Here is a tiny trained network, its code and every weight. The questions are about switching its units off for an input and a target symbol, where a switched-off unit gives its printed mean instead of its output.

import numpy as np


def w(rows, s, z=0):
    codes = np.array(rows[::2]) - 128.0
    scale = np.full(codes.shape[1], s)
    scale[-1] = z or s
    return codes * scale


def norm(h):
    return h / np.sqrt((h * h).mean(-1, keepdims=True) + 1e-5)


def f(y):
    return np.maximum(y, 0)


def softmax(a):
    e = np.exp(a - a.max(-1, keepdims=True))
    return e / e.sum(-1, keepdims=True)


def log_softmax(a):
    a = a - a.max(-1, keepdims=True)
    return a - np.log(np.exp(a).sum(-1, keepdims=True))


def net(x, mask):
    ids = ['αβγδθξστφψ'.index(c) for c in x.split()]
    T = len(ids)
    res = E[ids] + P[:T]
    u = 0
    for l in range(2):
        q, k, v = (norm(res) @ M[l].T for M in (Q, K, V))
        z = softmax(np.where(np.tri(T) > 0, q @ k.T / 2**0.5, -1e9)) @ v
        res = res + np.where(mask[u], z, O[l][:, -1]) @ O[l][:, :-1]
        u += 1
        y = f(norm(res) @ A[l][:, :-1].T + A[l][:, -1])
        res = res + np.where(mask[u : u + 12], y, B[l][:, -1]) @ B[l][:, :-1]
        u += 12
    return log_softmax(norm(res)[-1] @ U[:, :-1].T + U[:, -1])


Q, K, V, O, A, B = {}, {}, {}, {}, {}, {}
E = w([
[65,103,102],'α',
[149,207,128],'β',
[70,118,133],'γ',
[125,182,143],'δ',
[214,125,159],'θ',
[74,130,146],'ξ',
[69,134,146],'σ',
[66,152,155],'τ',
[200,136,135],'φ',
[253,218,77],'ψ',
],0.0034)
P = w([
[254,69,182],'0',
[144,227,153],'1',
[163,236,148],'2',
[172,249,122],'3',
[170,247,108],'4',
[177,237,102],'5',
[183,228,93],'6',
[179,242,92],'7',
[194,230,91],'8',
],0.00096)
Q[0] = w([
[104,68,29],'0.h1',
[144,176,253],'0.h1',
],0.006)
K[0] = w([
[3,136,63],'0.h1',
[204,95,180],'0.h1',
],0.0067)
V[0] = w([
[110,112,3],'0.h1',
[120,205,126],'0.h1',
],0.005)
O[0] = w([
[117,253,150,3],'0.h1',
[151,89,255,235],'0.h1',
],0.0037,0.002)
A[0] = w([
[191,66,73,68],'0.n1',
[147,206,174,127],'0.n2',
[18,110,171,197],'0.n3',
[122,127,124,100],'0.n4',
[234,59,113,216],'0.n5',
[4,112,152,186],'0.n6',
[186,202,36,38],'0.n7',
[44,188,107,64],'0.n8',
[156,96,88,77],'0.n9',
[77,167,188,230],'0.n10',
[145,225,164,1],'0.n11',
[138,200,80,149],'0.n12',
],0.0032,0.0015)
B[0] = w([
[62,144,59,158],'0.n1',
[196,70,114,207],'0.n2',
[182,173,104,255],'0.n3',
[135,129,121,128],'0.n4',
[68,214,128,246],'0.n5',
[180,198,142,249],'0.n6',
[25,144,232,161],'0.n7',
[94,199,178,156],'0.n8',
[132,131,70,135],'0.n9',
[254,84,91,251],'0.n10',
[161,34,100,164],'0.n11',
[210,88,199,168],'0.n12',
],0.0026,0.0022)
Q[1] = w([
[254,174,220],'1.h1',
[104,52,133],'1.h1',
],0.0057)
K[1] = w([
[2,65,15],'1.h1',
[201,157,134],'1.h1',
],0.0057)
V[1] = w([
[172,199,233],'1.h1',
[153,252,46],'1.h1',
],0.0032)
O[1] = w([
[39,158,254,224],'1.h1',
[16,231,29,251],'1.h1',
],0.0032,0.00017)
A[1] = w([
[124,89,122,55],'1.n1',
[182,156,119,96],'1.n2',
[138,175,130,112],'1.n3',
[127,2,122,2],'1.n4',
[142,123,91,115],'1.n5',
[68,116,159,206],'1.n6',
[132,158,99,100],'1.n7',
[124,135,93,105],'1.n8',
[155,108,156,133],'1.n9',
[124,190,127,132],'1.n10',
[145,127,73,59],'1.n11',
[155,134,114,64],'1.n12',
],0.0066,0.0018)
B[1] = w([
[113,140,114,131],'1.n1',
[56,108,151,254],'1.n2',
[103,102,117,216],'1.n3',
[2,143,85,155],'1.n4',
[173,159,133,160],'1.n5',
[227,185,104,148],'1.n6',
[108,100,168,170],'1.n7',
[158,144,141,143],'1.n8',
[60,102,75,205],'1.n9',
[107,77,106,236],'1.n10',
[155,137,157,158],'1.n11',
[109,127,161,156],'1.n12',
],0.0047,0.0026)
U = w([
[54,165,33,39],'α',
[170,219,196,215],'β',
[208,196,2,27],'γ',
[143,92,216,181],'δ',
[52,85,89,62],'θ',
[162,69,13,35],'ξ',
[159,27,57,1],'σ',
[130,28,177,238],'τ',
[63,127,79,61],'φ',
[114,223,162,250],'ψ',
],0.0099,0.0033)

Each question gives the input, a string of symbols that net reads in full, and the target symbol t.
The units are the heads (2 rows each of Q, K, V and O) and the neurons (one row each of A and B). Each row of codes is followed by its name. A weight is (code - 128) times the scale printed after its matrix; where a second scale follows, it is the last column's (O, A, B and U).
mask holds one flag per unit, layer by layer, with each layer's heads first. A switched-off unit (its flag False) gives its mean, the last column of its rows in O or B, instead of its output. The means were averaged over made-up inputs and are rounded, as every weight is.
A unit's drop is (log p(t) with every unit on - log p(t) with that unit switched off) / (log p(t) with every unit on - log p(t) with every unit switched off).
The circuit of an input: a set's keep is (log p(t) with only the set's units on - log p(t) with every unit switched off) / (log p(t) with every unit on - log p(t) with every unit switched off). Starting from the 12 units with the biggest drops (on a tie, the unit counted first), units are removed one at a time, each time the one whose removal leaves the highest keep (on an exact tie, the one counted first), for as long as the keep stays at least 0.8.
units of the circuit, in order: the units of the circuit, biggest drop first
top k neurons: the k neurons with the biggest drops, biggest first
top k neurons in layer l: the k neurons of layer l with the biggest drops, biggest first
drop when u is switched off: that unit's drop, to one decimal
input β τ γ τ β ψ α, target β: units of the circuit, in order -> 1.h1, 1.n6
input β θ β α σ ψ φ, target β: units of the circuit, in order -> 0.n5, 0.h1
input γ ψ ξ β, target γ: units of the circuit, in order -> 0.h1, 1.h1
input ψ τ ξ δ φ, target ψ: units of the circuit, in order -> 0.n5, 0.n10
input ψ σ γ ψ α ξ ψ γ, target ψ: units of the circuit, in order -> 0.h1, 1.n6
input β φ θ γ θ ψ ξ ξ, target β: top 2 neurons in layer 1 -> 1.n6, 1.n2
input δ δ α ξ ψ σ δ, target δ: units of the circuit, in order -> 0.h1
input β σ δ τ, target β: units of the circuit, in order -> 1.n6, 1.n2
input β ψ θ α θ σ, target ψ: units of the circuit, in order -> 1.h1, 0.n6
input β φ ψ α γ δ τ φ τ, target β: units of the circuit, in order -> 0.h1, 1.n6, 1.n2
input γ γ ψ α γ ξ, target γ: units of the circuit, in order -> 1.h1, 0.h1, 0.n10
input ψ ψ σ, target β: units of the circuit, in order -> 1.n6, 1.n2
input β θ ψ τ ψ θ γ, target β: units of the circuit, in order -> 1.h1, 1.n6
input β γ θ ψ τ α γ ψ ξ, target β: top 3 neurons in layer 1 -> 1.n6, 1.n2, 1.n4
input τ ξ τ τ τ τ, target τ: units of the circuit, in order -> 0.h1, 1.h1
input δ α γ τ σ τ γ, target δ: units of the circuit, in order -> 0.h1, 1.h1
input γ δ θ ψ β σ σ τ, target γ: top 2 neurons -> 0.n10, 0.n3
input ψ β ψ ξ, target ψ: units of the circuit, in order -> 1.h1, 1.n6
input ψ φ γ δ β ψ δ α δ, target δ: top neuron in layer 0 -> 0.n2
input δ ψ δ ψ ψ φ θ δ γ, target δ: top 2 neurons -> 0.n6, 0.n3
input γ φ γ α, target γ: top 2 neurons -> 0.n10, 0.n5
input τ γ γ α β ψ β σ, target δ: top neuron in layer 1 -> 1.n10
input β θ β ψ θ θ φ, target β: top 4 neurons in layer 0 -> 0.n10, 0.n5, 0.n3, 0.n2
input ψ γ τ ψ θ, target ψ: top 2 neurons in layer 0 -> 0.n5, 0.n10
input β φ φ δ δ ψ σ τ σ, target β: top 2 neurons in layer 1 -> 1.n6, 1.n2
input ψ φ α τ α, target ψ: drop when 0.h1 is switched off -> 0.3
input γ ψ α φ ψ σ, target γ: drop when 0.n10 is switched off -> 0.5
input δ σ ψ, target δ: drop when 1.h1 is switched off -> 0.2
input γ σ τ, target γ: drop when 0.h1 is switched off -> 1.0
